Questions about the array below. Indices start at 0.
1) What is the top-right entry?
2) What is the entry at row 0, column 0?
3) What is the entry in row 2 and column 2?
4) What is the entry directly below the smallest entry?
5) What is the entry directly below 148?
6) What is the entry at row 0, column 2?
7) What is the entry in the bottom-left corner?
8) What is the entry just right of the largest entry?
129,133,121,135,128,129,125
127,122,137,119,128,126,132
129,133,121,135,128,129,125
130,139,113,142,128,131,122
129,134,119,136,128,130,124
129,137,115,140,128,131,123
130,143,106,148,128,132,119
129,135,118,137,128,130,124
129,136,117,139,128,130,123
129,134,119,137,128,130,124
128,129,127,129,128,128,128
127,125,133,123,128,127,130
1) 125
2) 129
3) 121
4) 118
5) 137
6) 121
7) 127
8) 128

Questions about the grid below.
1) The entry just right of 118?
2) The 1st entry in reading order?
3) The entry just right of the smallest entry?
array([[117, 109, 141, 107, 108, 121, 113, 113, 154, 105, 112, 151, 108,
        151, 146, 108],
       [139, 110, 153, 117, 112, 114, 132, 101, 145, 151, 107, 103, 155,
        108, 151, 143],
       [135, 112, 149,  99, 114, 148, 101, 118, 147, 110, 119, 119, 110,
        107, 145, 110]])
1) 147
2) 117
3) 114

[[149 130 124 133 112 143 123 118 140 131 111 131]
 [146 112 126 121 122 131 118 103 147 153 140 132]]
Rows and columns are numbered from 0.
The entry in row 0 and column 0: 149
The entry in the bottom-right corner -> 132
The entry in row 0 and column 1: 130
The entry just left of 111 -> 131
Find the entry at row 0, column 2.
124
The entry in the bottom-left corner is 146

Questions about the array below.
1) Find the first entry of the smallest entry's row.
2) Find the 1st entry in reading order.
3) Find the bottom entry of the column that holds the largest entry.
4) Find the entry directly below 131.
5) Find the entry directly above the smallest entry.
[[128 128 128 128 128 128 128 128 128 128 128 128 128 128 128 128]
 [117 121 128 118 144 126 144 135 127 120 123 134 136 124 125 140]
 [117 121 128 118 144 126 144 135 127 120 123 134 137 124 125 140]
 [128 128 128 128 128 128 128 128 128 128 128 128 128 128 128 128]
 [151 147 140 149 124 141 124 133 141 147 145 134 131 144 143 128]
 [116 120 128 118 145 126 144 135 127 120 122 134 137 124 124 140]
 [117 120 128 118 144 126 144 135 127 120 123 134 137 124 124 140]
 [117 120 128 118 144 126 144 135 127 120 123 134 137 124 124 140]]
1) 116
2) 128
3) 117
4) 137
5) 151

[[129 132 137 144 148 149 150 149 150 150 150 150]
 [128 129 128 128 129 130 132 139 145 148 150 150]
 [129 128 128 128 129 130 132 138 144 148 149 150]
 [130 133 141 146 149 149 149 150 150 150 150 150]
 [129 130 134 140 146 148 149 149 150 150 150 150]
 [128 128 128 128 128 128 129 130 132 138 144 148]
 [129 130 134 141 146 148 149 150 150 150 150 150]
 [128 129 129 131 137 143 148 149 150 150 150 150]
 [129 130 136 142 146 149 149 150 150 150 150 150]]
The 3rd-last entry, reading row by row -> 150
Which number is the second-last entry, reading row by row?
Answer: 150
Which number is the entry in the top-left corner?
Answer: 129
Which number is the entry in the bottom-left corner?
Answer: 129
The last entry, reading row by row is 150
Which number is the 4th entry, reading row by row?
Answer: 144
The 4th entry from the end, reading row by row: 150
The 2nd entry on the diagonal from the top-right corner -> 150
The entry in the top-right corner is 150
The largest entry in the first column -> 130
Which number is the second entry in reading order?
Answer: 132

[[117 143 116 135 143 133 114 115 116 125]
 [144 120 134 118 152 109 110 145 150 110]
 [132 138 120 134 145 132 147 135 126 132]
 [114 147 109 139 139 140 134 113 106 133]
 [145 117 148 126 117 128 147 147 147 137]
 [122 140 130 142 114 148 148 121 118 148]
 [132 137 121 133 145 131 146 136 127 131]
 [112 148 110 141 135 142 133 110 105 135]
 [147 115 151 125 115 127 147 149 150 137]]
Counting starts at 0.
The entry in row 0 and column 0 -> 117
The entry at row 0, column 1: 143
Give the entry in row 2 and column 0.
A: 132
The largest entry -> 152
Give the top entry of the column that holds the smallest entry.
A: 116
Give the entry at row 0, column 2.
A: 116
Give the entry just right of the largest entry.
A: 109
Give the entry in the bottom-right corner.
A: 137
Give the entry directly below the smallest entry.
A: 150
The bottom-left entry: 147
The bottom entry of the column that holds the largest entry -> 115
Give the entry in row 1 and column 0.
A: 144
Give the entry at row 2, column 1.
A: 138
Give the top-right entry.
A: 125
The entry just right of 130 is 142
The entry just left of the smallest entry -> 110
The entry directly above the largest entry is 143
The entry just right of 112 -> 148
Give the entry directly below 146.
A: 133

x =
[[146 114 132 128 148 134 136 142 138]
 [139 119 142 147 122 125 142 134 145]
 [125 141 123 120 138 136 123 129 121]
 [113 148 131 136 111 129 126 118 123]
 [146 114 132 128 148 134 136 142 138]
 [136 147 130 120 130 122 128 140 140]
 [125 141 123 120 138 136 123 129 121]
 [146 114 132 128 149 134 136 142 138]
 [126 113 133 144 132 142 135 121 121]
 [148 113 131 126 151 135 136 144 138]
 [125 141 123 120 138 136 123 129 121]]
Give the entry directly above the centre entry.
Answer: 148
Give the top-right entry.
Answer: 138
The 5th-last entry, reading row by row is 138
Give the first entry in reading order.
Answer: 146
Give the entry directly above 149.
Answer: 138
Give the entry just left of the largest entry.
Answer: 126
The first entry of the largest entry's row -> 148
Give the second entry from the end, reading row by row.
Answer: 129
Give the second entry on the main diagonal.
Answer: 119
The last entry, reading row by row -> 121
The entry just left of 149 is 128
Give the 4th entry, reading row by row.
Answer: 128
Give the second largest entry.
Answer: 149
Give the largest entry in the first row.
Answer: 148
The entry directly above the largest entry -> 132
The last entry in the row that holds the smallest entry is 123
The entry in the bottom-left corner: 125
The entry just right of the smallest entry -> 129
The smallest entry in the last row -> 120
The third entry in reading order is 132
Give the second entry on the diagonal from the top-right corner.
Answer: 134
Give the last entry of the largest entry's row.
Answer: 138
Give the smallest entry in the first row.
Answer: 114
Give the 4th entry from the end, reading row by row.
Answer: 136
The largest entry in the last row -> 141
The entry just right of the largest entry -> 135
The minimum is 111
The first entry of the smallest entry's row: 113

Questions about the table below. Rows and columns are numbered from 0.
1) What is the bottom-right entry?
2) What is the entry at row 0, column 1?
3) What is the entry in row 2 and column 0?
4) What is the entry just left of the largest entry?
5) What is the bottom entry of the column that holds the smallest entry?
6) What is the entry in row 1 and column 0?
7) What is the entry just left of 121?
8) What is the top entry of the column that holds the smallest entry?
[[115 127 152 150 141 150 128 116 117 145 133 124 142]
 [126 140 127 132 142 140 129 136 117 126 128 124 140]
 [127 119 129 128 121 111 130 118 139 132 131 133 119]
 [151 151 119 117 133 131 144 154 147 117 128 141 123]]
1) 123
2) 127
3) 127
4) 144
5) 131
6) 126
7) 128
8) 150
